How the objects are linked:
state | κ σ β ψ τ
Q905 | Q596 Q943 Q341 Q433 Q244
Q232 | Q755 Q116 Q501 Q468 Q752
Q755 | Q116 Q120 Q713 Q232 Q501
Q629 | Q870 Q410 Q495 Q120 Q619
Q973 | Q468 Q232 Q23 Q699 Q520
Q334 | Q660 Q259 Q954 Q819 Q460
Q25 | Q872 Q352 Q943 Q40 Q596
Q723 | Q619 Q495 Q77 Q713 Q525
Q587 | Q346 Q433 Q855 Q259 Q305
Q501 | Q713 Q723 Q940 Q752 Q53
Q745 | Q570 Q680 Q25 Q615 Q40
Q680 | Q743 Q996 Q352 Q570 Q872
Q40 | Q25 Q872 Q596 Q121 Q905
Q191 | Q579 Q280 Q661 Q996 Q74
Q192 | Q74 Q661 Q338 Q352 Q224
Q619 | Q495 Q699 Q663 Q723 Q77
Q761 | Q605 Q777 Q232 Q386 Q468
Q59 | Q502 Q237 Q635 Q500 Q280
Q74 | Q661 Q188 Q838 Q192 Q338
Q430 | Q711 Q512 Q870 Q363 Q629
Q663 | Q849 Q520 Q237 Q77 Q502
Q660 | Q259 Q587 Q54 Q334 Q954
Q711 | Q512 Q727 Q410 Q430 Q870
Q819 | Q334 Q660 Q460 Q341 Q344
Q635 | Q97 Q714 Q745 Q280 Q615
Q849 | Q520 Q23 Q82 Q663 Q237
Q512 | Q727 Q344 Q386 Q711 Q410
Q940 | Q525 Q77 Q500 Q53 Q967
Q237 | Q82 Q464 Q714 Q502 Q97
Q605 | Q777 Q683 Q755 Q761 Q232
Q570 | Q680 Q743 Q872 Q745 Q25
Q363 | Q430 Q711 Q629 Q683 Q120
Q54 | Q305 Q855 Q363 Q954 Q683
Q495 | Q699 Q973 Q849 Q619 Q663
Q943 | Q769 Q224 Q334 Q596 Q819
Q954 | Q54 Q305 Q683 Q460 Q777
Q259 | Q587 Q346 Q305 Q660 Q54
Q615 | Q745 Q570 Q40 Q188 Q121
Q468 | Q232 Q755 Q752 Q973 Q23
Q872 | Q352 Q192 Q769 Q25 Q943
Q752 | Q501 Q713 Q53 Q23 Q554
Q188 | Q615 Q745 Q121 Q661 Q362
Q344 | Q460 Q954 Q605 Q727 Q761
Q754 | Q244 Q341 Q512 Q855 Q711
Q338 | Q838 Q362 Q587 Q224 Q259
Q77 | Q663 Q849 Q502 Q525 Q59
Q743 | Q996 Q191 Q192 Q680 Q352
Q870 | Q410 Q386 Q699 Q629 Q495
Q777 | Q683 Q363 Q116 Q605 Q755
Q714 | Q112 Q321 Q680 Q97 Q570
Q386 | Q761 Q605 Q468 Q410 Q973
Q996 | Q191 Q579 Q74 Q743 Q192
Q410 | Q386 Q761 Q973 Q870 Q699
Q305 | Q855 Q754 Q430 Q54 Q363
Q460 | Q954 Q54 Q777 Q344 Q605
Q713 | Q723 Q619 Q525 Q501 Q940
Q502 | Q237 Q82 Q97 Q59 Q635
Q346 | Q433 Q905 Q754 Q587 Q855
Q596 | Q943 Q769 Q819 Q905 Q341
Q967 | Q500 Q59 Q579 Q535 Q191
Q341 | Q819 Q334 Q344 Q244 Q727
Q321 | Q535 Q967 Q996 Q112 Q743
Q120 | Q629 Q870 Q619 Q116 Q723
Q769 | Q224 Q338 Q660 Q943 Q334
Q116 | Q120 Q629 Q723 Q755 Q713
Q727 | Q344 Q460 Q761 Q512 Q386
Q82 | Q464 Q554 Q112 Q237 Q714
Q244 | Q341 Q819 Q727 Q754 Q512
Q53 | Q940 Q525 Q967 Q554 Q535
Q352 | Q192 Q74 Q224 Q872 Q769
Q433 | Q905 Q596 Q244 Q346 Q754
Q500 | Q59 Q502 Q280 Q967 Q579
Q97 | Q714 Q112 Q570 Q635 Q745
Q535 | Q967 Q500 Q191 Q321 Q996
Q362 | Q121 Q40 Q433 Q838 Q346
Q554 | Q53 Q940 Q535 Q464 Q321
Q23 | Q752 Q501 Q554 Q520 Q464
Q525 | Q77 Q663 Q59 Q940 Q500
Q683 | Q363 Q430 Q120 Q777 Q116
Q579 | Q280 Q635 Q188 Q191 Q661
Q855 | Q754 Q244 Q711 Q305 Q430
Q661 | Q188 Q615 Q362 Q74 Q838
Q224 | Q338 Q838 Q259 Q769 Q660
Q520 | Q23 Q752 Q464 Q849 Q82
Q699 | Q973 Q468 Q520 Q495 Q849
Q121 | Q40 Q25 Q905 Q362 Q433
Q280 | Q635 Q97 Q615 Q579 Q188
Q112 | Q321 Q535 Q743 Q714 Q680
Q464 | Q554 Q53 Q321 Q82 Q112
Q838 | Q362 Q121 Q346 Q338 Q587

The rows follow the links: the fewer symbols apart two objects are, the more alike their rows tend to be.

Each row is also shifted at random along 8 hidden directions that mean nothing.

Rows in random order:
Each row stands for one object.
v1: -27 15 5 -22 10 -20 -27 -2 -8 0 7 19 20 6 -13 -23 19 -5 -21 14 -19 -14 -17 21 1
v2: 6 34 -25 -11 -3 -30 52 -14 8 6 -17 44 -21 8 -3 11 -16 -4 33 20 71 -4 -16 -16 -24
v3: -23 3 13 -34 -36 60 -52 8 -18 -12 19 -27 8 7 -1 -14 -12 0 6 13 -26 -46 -3 -48 -22
v4: -3 -29 -10 14 -17 -32 23 -4 -2 6 7 -36 -31 -15 14 -27 55 25 21 -28 -14 -12 13 33 29
v5: -63 30 -3 -27 2 -57 51 -18 8 1 0 32 22 -8 -7 -3 -1 11 -17 16 56 65 -26 -13 -10
v6: 5 -9 -27 19 18 -31 4 -15 1 8 -13 11 -33 -10 21 -15 20 -24 -9 -5 33 5 14 5 27
v7: 68 -10 -31 2 -19 -12 -30 -16 -20 9 -4 -6 -64 -26 0 13 12 -16 24 21 -41 20 7 -32 -6
v8: -24 -38 23 1 -60 13 32 26 2 -26 37 -21 -26 14 2 0 17 -14 -24 8 57 -98 11 -11 -3
v9: 32 26 -24 -21 21 -36 27 -13 -3 11 -6 46 -3 3 -17 -3 -16 -1 15 21 26 -26 -25 10 -20
v10: -6 18 -1 9 30 29 13 -1 9 10 -19 -7 37 16 8 -19 -1 24 40 -34 44 5 5 34 13
v11: -51 56 5 -18 2 -28 4 4 31 -31 -16 54 -10 30 -3 -14 8 -16 18 4 -24 6 -23 -27 9
v12: -19 0 -25 11 31 -24 56 -12 17 4 -11 37 -15 -4 30 1 -56 -27 -36 0 -69 1 9 -36 5
v13: -9 5 -9 12 19 18 -18 0 10 5 -23 -8 -2 9 20 -20 5 10 28 -28 -5 -29 11 16 19
v14: 10 3 -14 16 7 47 -20 -14 -21 20 -12 -14 6 1 21 -8 0 -17 14 3 -39 45 29 -2 9
v15: 16 -42 -23 14 -24 -5 -20 -6 -14 7 6 -39 -59 -22 26 -21 31 -7 -1 -8 -38 -51 26 -8 20
v16: 2 10 -24 0 23 -23 48 -12 -2 24 -15 47 6 9 5 7 -34 -15 -18 26 44 -56 -5 26 -26
v17: -42 27 17 -17 -17 25 -44 7 0 -17 -2 6 12 22 -4 -14 18 -10 7 10 11 -9 -7 -13 -1
v18: -5 12 25 23 -9 -2 -29 25 34 -15 -30 5 -18 23 -7 29 18 17 28 -14 5 -42 -7 36 -1
v19: -29 -4 -5 -25 -12 -77 -31 -7 1 -9 7 11 -32 -23 -12 -11 39 1 -32 17 30 -17 -28 -7 2
v20: -40 -18 0 9 -21 -6 27 -3 8 3 -1 -39 -9 -9 21 -15 30 30 20 -30 67 -7 11 11 17
v21: 34 51 -7 -22 18 17 33 19 25 -39 0 69 -17 54 -11 -26 -39 -33 48 -3 -76 -93 -20 -40 1
v22: -69 -1 33 1 -43 34 -16 15 -4 -16 13 -16 20 23 3 -4 36 -15 -18 12 61 -14 11 7 3
v23: 8 5 31 26 26 10 -41 21 5 -8 -6 19 34 25 -18 14 18 -21 -29 4 -23 12 1 60 14
v24: 7 -7 -2 2 8 -3 2 -2 12 -5 -3 -28 -5 -18 6 -3 -5 31 23 -35 -44 46 0 -23 15
v25: 64 33 -29 -3 36 25 -15 -17 -12 16 -23 34 2 2 -5 14 -45 -22 27 19 -15 40 0 -27 -18
v26: 39 -2 12 -4 -1 12 -37 11 -1 -30 18 2 -10 2 -21 3 13 -28 -6 2 55 26 -5 -34 17
v27: -8 45 -1 -27 20 -14 -44 -6 4 -13 -11 32 12 5 -19 -12 3 -6 11 10 -15 48 -25 -24 3
v28: 10 -13 -3 -31 11 2 26 3 -28 8 41 10 37 8 -13 -44 -6 -7 -31 14 -31 -91 -10 36 -10
v29: -75 -13 31 22 -24 -3 32 19 22 7 -10 -22 22 15 13 15 22 40 -7 -17 29 -48 7 68 -6
v30: 15 -29 22 20 -35 -18 45 14 -3 -6 28 -26 -2 -1 -16 15 46 13 -1 -6 16 27 8 44 10
v31: 14 -32 -11 2 -8 61 -19 -11 -30 18 15 -63 13 -21 21 -23 -2 12 11 -20 -10 17 30 -18 9
v32: -13 -2 -9 -24 9 -63 28 -24 -20 19 21 10 24 -33 -17 -6 11 12 -39 22 -13 78 -21 12 -8
v33: -1 -2 23 14 12 -22 -2 20 32 -30 -4 25 -9 8 -12 33 -20 -15 -34 -5 14 5 -12 -18 6
v34: 40 9 -7 12 -3 -59 12 6 30 -20 -16 2 -54 -3 -14 2 51 26 63 -32 26 19 -15 13 28
v35: 4 -35 14 -21 -44 18 -6 0 -42 -6 60 -48 11 -17 -11 -28 37 -4 -23 13 -72 34 10 -13 7
v36: -17 -31 27 11 -39 -18 25 20 23 -22 15 -24 -26 -11 -4 38 -3 15 -20 -9 25 -4 -2 -24 -6
v37: 15 14 -26 17 43 -24 7 -22 -6 22 -25 40 6 -3 7 3 -5 -31 -18 16 57 43 6 19 8
v38: -76 -9 11 -20 -1 -30 -27 -10 -13 24 4 -4 39 -23 1 6 -4 15 -73 29 7 6 -15 23 -26
v39: -15 11 -12 7 31 43 4 -13 -1 11 -16 -7 32 3 23 -20 -24 -2 12 -23 25 41 18 -15 16
v40: -47 14 22 -12 20 16 17 9 9 -18 13 29 48 21 -3 -8 -31 -25 -50 6 4 10 -7 -18 2
v41: 37 -34 30 20 -22 31 -48 23 -15 -2 17 -37 5 5 -18 19 35 2 -7 2 -13 -26 11 49 0
v42: -32 4 -18 38 33 -59 -13 -7 14 18 -40 49 -28 9 24 -1 25 -34 -40 14 -8 -40 9 60 19
v43: -33 28 -14 13 11 -23 33 -9 9 22 -32 50 0 17 14 15 -15 -15 -9 26 -11 -15 1 30 -19
v44: -19 27 -18 11 -30 19 24 -9 3 8 -30 17 -30 18 20 15 -1 -15 46 19 54 -3 14 -18 -16
v45: 76 -27 -31 6 6 34 31 -15 -49 39 23 -11 9 -5 3 -17 -8 -17 4 21 -38 -32 26 37 -13
v46: 4 -8 -10 21 35 -16 4 -4 -2 20 -9 -6 14 4 11 -34 35 12 7 -26 -38 -17 11 74 31
v47: 26 4 -17 3 -22 -19 -33 -12 -21 21 -13 0 -32 -10 -5 10 38 -2 20 31 -7 2 0 28 -15
v48: 16 -2 16 3 11 8 85 17 22 -10 13 13 29 16 -11 17 -48 18 5 -19 9 -22 -6 6 -12
v49: -4 -11 35 20 -24 19 -38 24 9 -18 4 -14 -5 10 -7 29 16 -7 -16 3 -71 12 7 9 3
v50: 0 0 -17 15 58 25 -10 -9 -5 22 -17 12 35 9 20 -26 -23 -18 -20 -13 32 -31 16 33 17
v51: 16 -37 14 11 12 -34 10 15 12 1 12 -14 0 -15 -8 15 -7 25 -33 -16 -49 -39 -8 38 0
v52: 2 -4 27 23 -13 -6 -6 25 21 -11 -8 -3 -8 15 -9 27 13 16 7 -10 -71 -13 0 37 0
v53: -44 1 27 5 -25 -2 -48 22 24 -36 -4 9 -28 13 1 17 9 -25 -30 6 -10 -27 -4 -35 6
v54: -10 -6 -22 28 -7 -40 -31 -10 5 3 -26 0 -62 -10 23 -12 62 -20 9 -5 17 6 16 14 37
v55: -16 0 6 12 -5 1 -23 8 23 -4 -20 -24 -17 0 11 1 13 31 32 -31 -29 -20 2 9 10
v56: -15 -13 1 -18 -12 20 -13 -1 -36 37 12 -12 38 1 -3 -9 -3 14 -24 31 -37 -83 -1 63 -41
v57: -31 4 -12 24 39 -21 -12 -10 11 12 -27 14 2 0 25 -18 10 -11 -22 -15 -20 6 12 28 29
v58: 69 18 -28 11 42 -11 -72 -3 18 -11 -33 11 -53 -4 5 -19 8 -6 53 -31 -75 -10 -3 -19 35
v59: 31 -8 -14 -39 -3 -21 25 -17 -34 10 40 -8 17 -25 -22 -26 3 10 -7 16 -4 22 -17 -10 -12
v60: 70 19 -33 2 8 -47 -11 -16 -11 13 -18 35 -46 -7 -15 4 29 -14 36 23 -5 15 -10 17 -3
v61: -12 -23 4 -1 12 -17 46 3 17 0 8 -19 11 -15 5 0 -23 34 -11 -31 42 -19 -5 0 3
v62: 53 -26 23 0 9 49 -39 13 -27 -10 37 -23 36 -4 -21 3 -9 -20 -35 6 -29 30 8 -4 5
v63: -28 29 -5 -23 -13 -25 16 -7 -4 5 -1 21 9 8 -9 -15 20 9 17 16 11 -3 -20 15 -12
v64: -20 -5 21 15 22 -51 19 9 34 -8 -10 12 9 -8 -8 29 -8 22 -30 -19 -15 38 -15 21 8
v65: 29 -6 15 4 10 18 -23 7 8 -3 -4 -27 17 -10 -15 20 -8 29 20 -23 43 37 -6 -1 -1
v66: 31 -15 -14 -18 -27 -18 -6 -8 -28 19 18 -12 -25 -23 -7 5 0 12 0 28 -109 -24 -5 0 -29
v67: 11 21 -3 -9 39 -5 -79 -13 -24 33 -23 21 44 -1 -19 1 13 0 -18 29 42 -2 -16 67 -19
v68: 11 12 -31 11 8 -11 27 -19 7 -2 -18 21 -37 -4 18 0 -8 -27 20 0 67 36 10 -43 13
v69: 15 12 10 0 5 -7 -17 18 13 -31 6 32 -16 25 -14 -10 14 -33 -5 5 -5 -39 -9 -4 17
v70: -21 2 -12 9 16 32 16 -16 -9 20 -10 6 20 -6 26 12 -53 -19 -29 11 -44 46 22 -29 -11
v71: 11 -15 17 -1 -14 4 89 12 16 -17 25 -6 13 4 -11 22 -31 17 6 -16 78 10 -3 -22 -10
v72: -38 7 -3 -26 -33 -20 -14 -10 -5 3 -1 -7 -14 -21 -3 14 -3 16 -6 22 22 13 -17 -35 -29
v73: 30 -13 -26 10 26 2 0 -17 -15 21 -4 12 -6 -16 15 5 -33 -26 -30 15 -35 7 14 -12 -4
v74: 4 -38 2 -2 -10 -5 34 1 1 2 21 -46 0 -25 5 -6 -5 38 -2 -30 14 -10 4 -4 5
v75: 37 -35 16 10 30 -13 9 11 -3 11 17 -14 37 -12 -18 12 -10 19 -38 -14 22 -13 -5 53 -1
v76: 81 -11 3 0 12 -16 31 7 -2 -29 34 12 -9 -4 -31 2 5 -22 0 -4 24 53 -8 -25 23
v77: -19 4 -16 18 9 -20 6 -4 19 -3 -23 3 -33 4 24 -21 22 1 24 -26 9 -24 9 5 28
v78: 60 3 -13 -12 29 11 -87 -13 -35 32 -10 3 18 -17 -20 8 -6 -3 -8 31 -27 1 -10 31 -24
v79: -57 18 37 24 -4 -13 0 11 18 -20 -7 19 28 22 -9 17 43 -19 -25 4 75 83 2 30 23
v80: 33 27 -3 -27 -17 4 20 -8 -17 -24 31 3 0 4 -24 -30 36 -12 47 1 -5 98 -9 -43 22
v81: 27 3 -5 -24 4 -37 47 1 7 -36 35 30 -18 -1 -18 -21 -8 -27 -12 0 15 15 -18 -59 18
v82: 1 29 -15 -30 26 -67 9 -14 7 -9 1 45 -3 -9 -21 -16 3 -4 -7 12 24 24 -35 -15 2
v83: -55 10 -5 -20 -3 -11 47 -13 6 15 -6 23 19 -11 12 27 -68 7 -38 26 -2 8 -12 -40 -44
v84: 19 5 -23 10 3 25 -11 -13 -5 2 -15 -9 -26 0 20 -15 6 -14 36 -13 17 17 19 -28 20
v85: -71 23 16 -24 -58 20 -8 -1 -10 -3 8 -22 10 9 3 -11 33 18 25 17 -27 24 -3 -13 -15
v86: 27 4 23 11 -6 2 20 10 11 -19 9 -5 9 1 -21 28 5 4 13 -11 11 97 -1 -13 9
v87: 46 -12 9 10 25 -54 9 18 32 -33 6 34 -33 -5 -21 27 -20 -18 -33 -9 -3 -14 -20 -21 13
v88: 30 -7 -20 17 44 22 -46 -16 -19 21 -16 0 11 -10 14 -12 -7 -26 -17 0 11 23 19 10 16
v89: 59 -8 0 5 2 6 -23 4 1 -2 2 -35 -12 -14 -13 -1 18 33 50 -30 -42 35 -2 5 14
v90: 101 -7 -1 -8 30 36 -15 7 -5 -3 11 -25 13 -11 -22 2 -36 27 44 -31 -54 15 -6 -15 -1

Some objects, each with its row:
Q237 v60
Q346 v65
Q232 v3
Q244 v71
Q512 v76
Q77 v67
Q192 v77
Q752 v5
Q755 v11
Q188 v57
Q711 v79
Q996 v88
Q579 v12
Q629 v35
Q40 v4
Q495 v85
Q23 v38
Q943 v89
Q663 v56
Q464 v2
Q967 v7
Q699 v27
Q680 v54
Q112 v37
Q280 v68
Q761 v22
Q683 v26
Q855 v30

Row, symbols taken left to right, then the row they reach:
v9 ψ ψ σ β κ β: v70
v6 β β ψ β: v64
v61 τ τ κ σ: v86
v78 κ ψ ψ: v83
v25 σ τ σ: v73
v23 σ σ β β β ψ: v19
v20 κ κ ψ ψ τ: v29
v28 κ τ κ τ τ: v44
v72 ψ β τ β τ: v46
v39 ψ ψ ψ τ σ: v55
v21 σ κ σ: v53
v42 κ β β ψ σ: v58
v62 κ κ σ κ τ: v69
v81 β σ σ ψ ψ β: v63
v36 κ κ σ κ τ: v87
v47 ψ β τ β β β: v75
v18 β τ ψ κ τ β: v59
v8 σ σ ψ σ κ: v33

